Below is a small trained network, with its code and all its weights. Each question gives an input and a class and asks what happens when units are switched off, that is, made to give their printed mean instead of their output.

import numpy as np


def w(rows, s, z=0):
    codes = np.array(rows[::2]) - 128.0
    scale = np.full(codes.shape[1], s)
    scale[-1] = z or s
    return codes * scale


def norm(h):
    return h / np.sqrt((h * h).mean(-1, keepdims=True) + 1e-5)


def f(y):
    return y / 2 * (1 + np.tanh(0.7978845608 * (y + 0.044715 * y**3)))


def log_softmax(a):
    a = a - a.max(-1, keepdims=True)
    return a - np.log(np.exp(a).sum(-1, keepdims=True))


def net(x, mask):
    res = np.array(x, float).reshape(1, 7) / 4 @ E
    u = 0
    for l in range(4):
        y = f(norm(res) @ A[l][:, :-1].T + A[l][:, -1])
        res = res + np.where(mask[u : u + 3], y, B[l][:, -1]) @ B[l][:, :-1]
        u += 3
    return log_softmax(norm(res)[-1] @ U[:, :-1].T + U[:, -1])


A, B = {}, {}
E = w([
[127,127,124,127,126,124,123,123,124,123,128],'x0',
[126,127,120,129,123,124,127,129,127,124,128],'x1',
[127,128,130,128,133,125,132,129,125,132,127],'x2',
[133,76,96,224,204,121,6,213,102,182,79],'x3',
[130,123,123,126,128,124,125,125,123,125,127],'x4',
[242,178,10,42,176,39,118,152,194,196,140],'x5',
[25,140,48,101,255,192,169,43,202,149,31],'x6',
],0.0074)
A[0] = w([
[177,169,57,51,153,87,107,149,158,156,198,41],'0.n0',
[163,160,141,82,59,143,253,43,107,85,159,2],'0.n1',
[158,89,109,200,177,137,37,171,73,154,112,77],'0.n2',
],0.0059,0.0053)
B[0] = w([
[124,87,119,217,50,80,192,73,128,120,29,232],'0.n0',
[23,122,195,95,172,40,34,254,217,163,121,240],'0.n1',
[45,135,170,64,118,52,104,174,200,126,127,253],'0.n2',
],0.0082,0.0043)
A[1] = w([
[254,158,192,140,63,101,103,196,62,142,236,3],'1.n0',
[126,178,163,30,57,119,225,89,146,94,192,7],'1.n1',
[73,98,207,183,94,179,116,121,74,70,149,23],'1.n2',
],0.007,0.0036)
B[1] = w([
[82,70,2,79,192,226,110,45,88,47,187,254],'1.n0',
[103,142,153,164,177,59,42,240,225,154,145,198],'1.n1',
[242,165,157,150,63,87,188,106,116,195,50,222],'1.n2',
],0.0086,0.0049)
A[2] = w([
[134,121,121,172,150,124,55,193,111,158,121,3],'2.n0',
[148,131,99,125,130,121,124,131,133,120,150,75],'2.n1',
[251,152,89,106,137,94,131,139,140,158,138,45],'2.n2',
],0.012,0.0042)
B[2] = w([
[76,239,223,24,121,60,117,178,242,99,192,254],'2.n0',
[83,73,159,141,85,170,124,33,98,141,50,142],'2.n1',
[176,155,255,231,52,160,238,130,55,190,29,238],'2.n2',
],0.0068,0.0037)
A[3] = w([
[144,157,215,233,93,174,184,130,90,143,102,45],'3.n0',
[192,181,122,87,162,136,136,137,118,155,155,5],'3.n1',
[108,189,58,101,254,243,167,59,141,146,122,31],'3.n2',
],0.0079,0.0031)
B[3] = w([
[173,178,51,149,172,90,213,81,121,214,49,252],'3.n0',
[137,120,163,122,62,82,145,122,159,121,95,100],'3.n1',
[193,56,102,117,55,187,45,116,14,34,255,230],'3.n2',
],0.0075,0.0046)
U = w([
[36,167,207,85,149,41,86,233,254,144,143,158],'0',
[198,137,141,226,85,130,253,75,84,200,2,225],'1',
[138,60,53,116,127,230,64,90,35,28,248,2],'2',
],0.0097,0.00093)

Each question gives the input, the list of numbers given to net, and the class t.
The units are the neurons (one row each of A and B). Each row of codes is followed by its name. A weight is (code - 128) times the scale printed after its matrix; where a second scale follows, it is the last column's (A, B and U).
mask holds one flag per neuron, layer by layer. A switched-off neuron (its flag False) gives its mean, the last column of its row in B, instead of its output. The means were averaged over made-up inputs and are rounded, as every weight is.
A unit's drop is (log p(t) with every unit on - log p(t) with that unit switched off) / (log p(t) with every unit on - log p(t) with every unit switched off).
The circuit of an input: a set's keep is (log p(t) with only the set's units on - log p(t) with every unit switched off) / (log p(t) with every unit on - log p(t) with every unit switched off). Starting from all 12 units, units are removed one at a time, each time the one whose removal leaves the highest keep (on an exact tie, the one counted first), for as long as the keep stays at least 0.8.
circuit, biggest first: the units of the circuit, biggest drop first
unit that matters most: the unit with the biggest drop
k most important neurons: the k neurons with the biggest drops, biggest first
drop of u: that unit's drop, to one decimal
input [-7,-2,0,-4,-8,5,8], class 2: unit that matters most -> 3.n2
input [-7,-1,6,-8,-7,-7,5], class 0: 2 most important neurons -> [0.n1 1.n1]
input [6,4,-6,-5,-8,6,-5], class 1: 3 most important neurons -> [0.n0 2.n2 0.n2]
input [-2,5,-2,4,7,-6,-5], class 1: 2 most important neurons -> [1.n2 0.n1]
input [-7,1,7,-8,-8,-7,-6], class 0: 2 most important neurons -> [1.n1 0.n1]
input [-4,4,-5,-5,-3,7,4], class 1: 2 most important neurons -> [0.n2 2.n2]
input [0,-5,-3,3,-2,-5,-6], class 2: 3 most important neurons -> [1.n0 0.n0 2.n2]
input [-7,6,6,-7,8,-5,7], class 0: 3 most important neurons -> [1.n0 0.n1 1.n1]
input [8,-8,-6,-2,-3,3,5], class 2: 2 most important neurons -> [1.n2 3.n2]
input [2,7,6,-2,-4,0,3], class 2: 3 most important neurons -> [0.n2 3.n2 2.n0]
input [5,-6,-8,1,-4,-8,-8], class 1: 2 most important neurons -> [1.n2 3.n0]
input [3,4,-5,-2,-7,4,-5], class 2: 2 most important neurons -> [1.n0 1.n2]
input [2,8,-4,0,6,-8,-2], class 1: drop of 1.n0 -> 0.0
input [-6,-3,-5,7,8,-2,8], class 2: circuit, biggest first -> [3.n2]
input [-7,5,-2,-1,5,-3,-7], class 2: drop of 1.n0 -> 6.2
input [-1,-8,-4,-3,-3,8,3], class 1: drop of 2.n0 -> 0.0
